Below is a small trained network, with its code and all its weights. Each question gives an input and a target symbol and asks what happens when units are switched off, that is, made to give their printed mean instead of their output.

import numpy as np


def w(rows, s, z=0):
    codes = np.array(rows[::2]) - 128.0
    scale = np.full(codes.shape[1], s)
    scale[-1] = z or s
    return codes * scale


def f(y):
    return np.maximum(y, 0)


def softmax(a):
    e = np.exp(a - a.max(-1, keepdims=True))
    return e / e.sum(-1, keepdims=True)


def log_softmax(a):
    a = a - a.max(-1, keepdims=True)
    return a - np.log(np.exp(a).sum(-1, keepdims=True))


def net(x, mask):
    ids = ['αβγδεζηλμξπστψω'.index(c) for c in x.split()]
    T = len(ids)
    res = E[ids] + P[:T]
    r = res
    for j in range(2):
        rows = slice(2 * j, 2 * j + 2)
        q, k, v = (r @ M[0][rows].T for M in (Q, K, V))
        z = softmax(np.where(np.tri(T) > 0, q @ k.T / 2**0.5, -1e9)) @ v
        o = O[0][rows]
        res = res + np.where(mask[j], z, o[:, -1]) @ o[:, :-1]
    y = f(res @ A[0][:, :-1].T + A[0][:, -1])
    res = res + np.where(mask[2:18], y, B[0][:, -1]) @ B[0][:, :-1]
    return log_softmax(res[-1] @ U[:, :-1].T + U[:, -1])


Q, K, V, O, A, B = {}, {}, {}, {}, {}, {}
E = w([
[122,66,173],'α',
[104,194,44],'β',
[161,105,75],'γ',
[148,72,84],'δ',
[200,105,169],'ε',
[175,114,81],'ζ',
[106,214,66],'η',
[200,228,181],'λ',
[110,212,22],'μ',
[84,84,97],'ξ',
[86,186,1],'π',
[161,103,66],'σ',
[66,98,26],'τ',
[165,87,79],'ψ',
[191,130,132],'ω',
],0.015)
P = w([
[110,52,253],'0',
[207,92,52],'1',
[196,81,100],'2',
[127,71,210],'3',
[144,70,145],'4',
[166,72,154],'5',
],0.005)
Q[0] = w([
[32,157,163],'H1',
[62,74,152],'H1',
[250,125,140],'H2',
[65,168,137],'H2',
],0.014)
K[0] = w([
[238,90,50],'H1',
[120,182,53],'H1',
[138,142,255],'H2',
[178,138,108],'H2',
],0.008)
V[0] = w([
[196,16,213],'H1',
[205,149,205],'H1',
[181,206,2],'H2',
[127,231,92],'H2',
],0.0096)
O[0] = w([
[54,128,242,253],'H1',
[136,100,232,188],'H1',
[68,255,137,71],'H2',
[248,118,101,69],'H2',
],0.0083,0.005)
A[0] = w([
[179,86,126,126],'N1',
[82,88,97,131],'N2',
[136,176,107,148],'N3',
[142,138,167,50],'N4',
[48,132,67,119],'N5',
[99,131,166,160],'N6',
[166,4,115,26],'N7',
[104,185,158,100],'N8',
[52,193,107,212],'N9',
[110,95,143,155],'N10',
[144,191,142,111],'N11',
[149,126,136,220],'N12',
[123,203,106,182],'N13',
[112,143,158,103],'N14',
[74,118,105,217],'N15',
[143,92,135,1],'N16',
],0.017,0.0054)
B[0] = w([
[71,84,102,172],'N1',
[168,231,91,175],'N2',
[157,96,188,164],'N3',
[203,103,23,161],'N4',
[218,178,164,161],'N5',
[158,139,84,204],'N6',
[76,163,119,246],'N7',
[91,174,171,165],'N8',
[69,66,67,182],'N9',
[166,188,132,203],'N10',
[129,99,84,169],'N11',
[160,40,171,171],'N12',
[133,79,169,184],'N13',
[131,119,119,163],'N14',
[160,253,146,175],'N15',
[4,80,28,151],'N16',
],0.0076,0.014)
U = w([
[29,196,136,192],'α',
[184,147,97,42],'β',
[165,180,144,70],'γ',
[167,254,166,106],'δ',
[142,164,171,56],'ε',
[231,172,251,187],'ζ',
[163,73,86,250],'η',
[96,26,169,251],'λ',
[179,124,55,68],'μ',
[163,174,124,13],'ξ',
[208,223,52,20],'π',
[162,185,139,18],'σ',
[170,190,97,61],'τ',
[165,217,195,252],'ψ',
[143,156,161,27],'ω',
],0.0085,0.0035)

Each question gives the input, a string of symbols that net reads in full, and the target symbol t.
The units are the heads (2 rows each of Q, K, V and O) and the neurons (one row each of A and B). Each row of codes is followed by its name. A weight is (code - 128) times the scale printed after its matrix; where a second scale follows, it is the last column's (O, A, B and U).
mask holds one flag per unit, heads first, then neurons. A switched-off unit (its flag False) gives its mean, the last column of its rows in O or B, instead of its output. The means were averaged over made-up inputs and are rounded, as every weight is.
A unit's drop is (log p(t) with every unit on - log p(t) with that unit switched off) / (log p(t) with every unit on - log p(t) with every unit switched off).
The circuit of an input: a set's keep is (log p(t) with only the set's units on - log p(t) with every unit switched off) / (log p(t) with every unit on - log p(t) with every unit switched off). Starting from the 12 units with the biggest drops (on a tie, the unit counted first), units are removed one at a time, each time the one whose removal leaves the highest keep (on an exact tie, the one counted first), for as long as the keep stays at least 0.8.
circuit, biggest first: the units of the circuit, biggest drop first
k most important neurons: the k neurons with the biggest drops, biggest first
heads that matter: for each layer, one digit per head in row order, 1 if its drop is at least 0.15 and else 0, layers parted by /
drop of u: that unit's drop, to one decimal
input η τ ω, target η: heads that matter : 10
input α η μ, target α: circuit, biggest first : (N9 H1)
input α η γ, target α: heads that matter : 01
input α λ ζ, target α: 2 most important neurons : (N7 N16)
input λ α α λ η ψ, target λ: 3 most important neurons : (N15 N2 N1)
input α α δ ψ, target α: heads that matter : 01
input α λ λ ζ, target λ: heads that matter : 01
input α π σ, target α: 2 most important neurons : (N7 N16)
input α ζ α β τ, target π: most important neuron : (N5)
input λ λ λ ψ η ψ, target λ: heads that matter : 10
input ψ ψ δ α ξ, target δ: 3 most important neurons : (N15 N5 N2)
input α σ α α ψ α, target α: 3 most important neurons : (N7 N16 N5)
input ψ α ξ, target δ: drop of N7 : 0.0
input ξ α λ ε ε, target λ: drop of N1 : 0.1
input λ α α ε, target λ: drop of H2 : 0.4
